Each row is followed by roughly how far along a hidden order it lies, from 0 to 9. A new part has a new order.
4, 8, -3, 0, 0, 8, -9, -6, -5, 1, 0, -1, -6, -4, -1, -1, 10, -6, 2, -3, 2, -1, -1, 2, -5, -7, 0, -6, -1, 1, 1, 2, 0, 3, 0, -2, -1
3
-3, 9, 0, 5, -1, 33, -11, -5, -3, 0, 2, -8, 5, -3, 1, 2, 14, 6, -2, -1, -1, 1, -10, 5, -1, -9, -1, -3, 4, 0, 1, -3, 1, 1, 0, 6, 5
4
-5, 14, -1, 6, 0, 2, -10, -1, -1, 2, 2, -10, 3, 8, 4, 1, 15, 3, -9, -5, 6, 0, -8, 4, 0, -10, -2, -27, 5, 0, -4, -3, 0, 1, 0, -4, 0
6
-9, 23, 3, 12, -2, 29, -30, 0, -3, -3, 6, -7, 9, -3, 4, 4, 6, 13, 3, -3, -8, 4, -19, 11, 2, -24, 2, 9, 13, -1, -9, -5, 2, 1, 1, -3, -3
6
1, -14, -4, 1, 1, 6, -12, -9, 0, 3, 3, -6, -1, 3, 1, -6, 10, 0, -3, -2, 6, 1, -8, 3, -4, -2, 1, -9, 4, 0, -7, -5, 1, 5, 0, -15, 0
3
0, 18, 1, 0, 3, 23, 11, -2, -2, 1, 1, -1, -7, -9, -2, 3, 9, -12, 0, -3, 7, -4, -6, 6, -5, -11, 2, -4, -1, 0, 0, -1, -2, 4, 0, -16, -2
3
-5, 32, 4, 12, -5, 60, -34, 2, -3, -2, 3, -22, 14, 2, 3, 7, 13, 4, -7, 2, 2, 1, -23, 10, 0, -16, -3, 0, 12, 7, -1, -5, 2, 1, 1, -6, 4
4
-4, 11, -2, 5, 2, -4, -6, -2, -1, -3, 4, -2, 5, -8, 5, 2, 11, 10, 10, -2, -4, 2, -12, 5, 0, -5, 1, -20, 9, -3, -8, -3, 2, 2, 1, -4, -3
6
3, 5, 0, -3, 5, -7, 13, -5, 0, 3, 0, -9, -7, 1, -1, -1, 6, -12, 4, 4, 7, -7, -3, -1, -7, 2, 1, -23, -1, 1, -3, -1, -2, 4, 1, -11, 0
4
-5, 13, 2, 1, -2, 0, -21, 1, 0, -1, 3, -3, 4, 3, 2, 4, 9, 10, -6, -3, 1, 3, -11, 4, 0, -11, -2, -5, 6, -1, -6, -7, 2, 1, 1, -4, -2
4
2, 10, 1, 0, -2, 44, -25, 6, 2, -2, 3, -4, -3, -3, 0, 0, 11, 8, -3, -5, -2, 11, -13, 7, 1, -6, 0, -1, 6, 2, -4, -5, 2, 1, 0, -9, -1
3
-5, 31, -1, 1, 1, 3, -10, -2, -1, 2, 3, -2, 3, 2, 2, 2, 11, 4, -9, -4, 5, 1, -7, 4, -1, -11, 0, -30, 6, -3, -5, -10, 0, 2, 0, -11, -3
5
-1, -1, -2, 2, -2, 17, -14, -3, -2, 0, 1, -5, 2, 2, -1, -1, 11, 1, 4, -2, 1, 1, -3, 2, -3, -13, 0, 0, 3, -1, -2, -3, 1, 3, 0, -2, -1
4
0, -7, 1, -3, 2, -4, 0, -2, 1, 0, 1, -5, -4, -4, 0, -1, 7, 2, 4, -2, 3, 0, -5, 1, -1, -3, 2, -2, -1, 1, -3, -1, 0, 0, -1, -3, 0
6
-2, -6, 0, 3, 0, 1, -8, -4, 2, 2, 1, -2, 4, 3, 1, 0, 13, 2, -6, -1, 3, 2, -7, 3, -1, -5, 0, -2, 4, 0, -1, -4, 1, 1, 1, -2, -1
2
-1, 12, -1, 1, 1, 6, -11, 0, 0, 0, 2, -2, 2, 5, 2, 1, 13, 5, -5, -1, 3, 2, -10, 4, -1, -5, 0, -9, 6, -2, -4, -5, 2, 2, 0, -6, 0
5
-2, 3, 4, 2, -3, 25, -16, 8, 1, -4, 2, -2, 2, -1, 1, 2, 11, 11, -5, -4, -4, 9, -8, 6, 0, -11, -2, 0, 10, 1, -6, -6, 2, 1, 0, -5, -2
3
1, 9, 0, 1, 1, 19, -3, 0, -3, 0, 1, -1, -2, -6, -1, 0, 10, -9, -3, -1, 1, 0, -2, 7, -1, 1, 1, 2, 2, 0, -1, 0, -1, 2, 1, -5, -2
3
3, -13, 5, 1, 0, 24, -4, 2, 1, -3, 0, 0, -9, -3, 0, -4, 15, 0, -10, -3, 2, 7, 0, 5, -2, 1, 5, 10, -2, 3, -2, -1, -2, 1, -1, -8, 0
6
1, 7, -2, 0, -2, 36, -14, 0, 4, 1, 2, 0, 9, -10, 1, 4, 9, 2, 3, 1, -3, 1, -12, 2, 1, -7, -1, -11, 3, 2, -2, 2, 2, 0, 0, 8, -1
1
-2, 9, 2, 1, -2, 6, -9, 4, -4, 0, 3, -5, 1, -2, 0, 1, 10, 1, -6, -4, 7, 1, -9, 7, -1, -12, 3, -14, 7, 0, -8, -3, -1, 3, 0, -11, -2
5
-6, 24, 0, 4, -1, -30, -11, 0, -5, -1, 2, -3, 5, -1, 4, 5, 11, 5, -5, -6, 6, 4, -8, 4, -1, -15, 8, -1, 6, -1, -8, -5, 1, 2, 0, -9, -4
9
-1, 13, 3, 4, 2, 3, 7, -9, -2, 0, 1, -20, 2, -2, 2, 2, 11, -3, 0, 3, 2, -6, -7, 3, -3, -2, -2, -25, 3, 3, 1, -1, 0, 2, 0, 5, 8
5
0, 12, -2, 1, 2, 4, -8, -1, 0, 0, 3, -1, 0, -1, 2, -1, 7, 4, 2, -1, 3, 3, -14, 4, -1, -6, 2, -8, 4, -2, -4, -4, 2, 2, 0, -8, -1
5
-3, 28, 0, 5, -2, 25, -16, -1, -4, 0, 1, -6, 5, -2, 1, 4, 12, 0, -3, -1, -2, -1, -9, 5, -1, -11, -2, 0, 8, 2, -3, -3, 1, 1, 1, -6, -1
4
1, -4, -2, 2, 0, 0, -11, -6, 1, 4, 1, 1, -1, -2, 1, -1, 14, -3, -10, -6, 4, 1, -4, 3, -4, 1, 5, 16, 1, 0, -1, -3, 0, 3, 1, -7, -3
0
-2, 9, -1, 3, -1, -25, -11, -4, 2, 3, 2, 4, 4, -1, 2, 2, 14, 3, -8, -2, -2, 4, -4, 3, 0, 0, 1, -1, 7, -2, -3, -1, 2, 1, 1, -6, -3
1
-5, 13, 1, 4, 1, 0, -2, -6, 0, 0, 3, -10, 1, -3, 4, 1, 13, 5, 2, -1, 4, 0, -5, 4, -2, -5, 0, -30, 4, 1, -5, -4, -1, 2, 0, -2, -1
6
-1, 10, -1, 2, 3, 2, 9, -2, -2, 3, 1, -3, -2, 2, 3, 0, 11, -4, -5, -2, 8, -2, -5, 4, -2, -6, 1, -30, 3, -1, -2, -4, -1, 2, 0, -12, -2
4
6, 7, -5, 0, 3, -6, -1, -7, 0, 7, 1, 6, -6, -7, -2, -3, 12, -11, -18, -8, 4, 5, 2, 5, -2, 11, 7, -4, -2, -1, 0, -1, 1, 2, 1, -8, -4
0
-6, 23, -1, 3, 1, -1, -14, -2, -3, 0, 5, -6, 5, -4, 2, 2, 14, 9, -6, -6, 8, 3, -16, 7, -1, -18, 3, -19, 11, 0, -13, -9, 1, 3, 1, -15, -4
8
-6, 41, 2, 0, -1, 5, 1, -5, 0, 0, 2, 4, -3, -11, 1, 7, 8, 7, -2, -1, 0, 0, 0, 2, -1, -5, -1, -24, 2, -1, -3, -6, 0, 0, 0, -6, -3
5
-8, 16, 0, 7, -2, -17, -18, 3, -4, -1, 2, -4, 7, 3, 5, 4, 13, 5, -11, -8, 8, 4, -7, 5, 0, -22, 5, 1, 9, 0, -6, -6, 1, 1, 1, -7, -2
9
-4, 55, 0, -2, 2, 0, -2, -6, 0, 0, 1, -4, -4, -11, 1, 8, 10, 3, -1, -4, 6, 0, -4, 3, -2, -4, 1, -44, 4, 0, -7, -9, -2, 2, 0, -15, -4
6
-3, 14, -1, 1, 1, -4, -6, -3, -1, 2, 1, -7, -1, 1, 1, -1, 8, 0, 2, -2, 5, -1, -6, 4, -1, -3, 2, -18, -4, 0, -5, -3, 0, 1, 0, -4, 0
6
0, 7, -1, -2, 1, -9, -3, -3, 2, 0, 1, 5, -1, 0, 0, 0, 10, 7, -1, -2, 0, 4, -6, 2, -1, 1, 2, -6, -1, -1, 3, -1, 2, 1, 0, -6, 0
3
-8, -9, 1, 7, -4, 31, -44, -6, 3, 1, 7, -11, 13, 7, 3, 0, 14, 9, -7, 2, 4, 4, -23, 10, -2, -22, 0, 2, 19, -1, -13, -10, 3, 5, 2, -18, -4
2
-1, 25, -3, 2, -2, 46, -22, -1, -6, 1, 2, -3, 5, -4, 0, 3, 11, 1, -6, -3, -2, 1, -12, 5, -1, -8, -1, -7, 7, 0, -4, -3, 1, 1, 1, -5, -1
2
-1, -6, 2, -1, 0, 1, -9, 3, -2, 0, 1, -5, 0, 2, 1, -2, 14, 3, -6, -3, 8, 2, -4, 4, -1, -10, 4, -6, 1, 2, -6, -3, 0, 2, 0, -7, -1
7
-3, 19, -4, 0, 0, -21, -10, -1, -6, 0, 2, -5, 3, 2, 1, 2, 13, 2, 3, -3, 2, 1, -4, 2, -1, -12, 3, -9, 3, -2, -5, -3, 0, 2, 1, -9, 0
7
-2, 25, 0, 3, 0, -1, -14, -1, 1, 1, 2, -1, 4, -2, 3, 2, 7, -3, -7, 0, 2, 4, -6, 6, -2, 0, 0, -2, 5, -1, -1, -1, 1, 2, 2, 0, -3
1
-1, 21, -1, 2, 0, -11, -7, 4, -1, -2, 3, -5, 3, 2, 2, 4, 11, 4, 0, -1, 3, 2, -7, 3, -1, -11, 0, -13, 4, -3, -5, -3, 1, 1, 0, -6, -1
6
-4, 0, 1, 5, 0, 3, -10, -2, 0, 0, 2, -5, 0, 0, 3, -1, 11, 2, -4, -2, 1, 2, -7, 4, 0, -11, 2, 4, 5, 0, -3, -4, 1, 1, 0, -4, -1
6
-3, -17, 1, 5, -1, 41, -19, 4, -1, 2, 3, -5, 1, 0, 4, -4, 13, 4, -17, -9, 5, 7, -10, 9, -1, -12, 3, -5, 1, 3, -5, -5, 0, 3, -1, -20, -1
5
-8, 4, 2, 8, -3, 18, -28, 1, -4, -1, 6, -10, 15, 4, 6, 3, 14, 12, -13, -5, 0, 6, -16, 7, 2, -20, -2, -1, 15, 0, -5, -11, 3, 1, 2, -9, -3
2
-2, 25, -1, -2, 0, -10, -5, -4, 0, 2, 2, 1, 0, -5, 0, 5, 11, 0, 2, 0, 0, 0, -5, 2, -1, 7, 1, -16, 5, -1, 0, -1, 2, 1, 1, -4, -1
4
-1, -17, -3, 3, -2, 26, -23, -6, -6, 1, 2, -7, 1, -2, -2, -2, 12, 3, -4, -5, 2, 0, -8, 5, -8, -18, 1, 2, 6, 0, -5, -2, 1, 5, 1, -3, 2
2
-8, 15, 1, 9, -4, 50, -26, -2, 2, -2, 5, -4, 15, -5, 5, 5, 15, 16, -5, -3, -2, 5, -17, 7, 1, -24, -5, 4, 14, -1, -3, -10, 2, 1, 0, 1, -1
3
-1, 11, 0, 2, -1, 11, -12, 0, 2, 0, 1, 0, 5, 0, 1, 2, 10, 2, -3, -1, 1, 3, -10, 4, -1, -3, 0, -4, 4, 0, -2, -2, 1, 1, 1, -1, -2
2
6, -4, 0, -2, 2, 7, 4, -1, 1, -1, -3, 5, -10, -10, -2, -3, 9, -7, 3, -1, 0, 0, 10, -1, -2, 12, 4, 2, -8, 3, 4, 4, -2, 0, -2, -1, 1
5
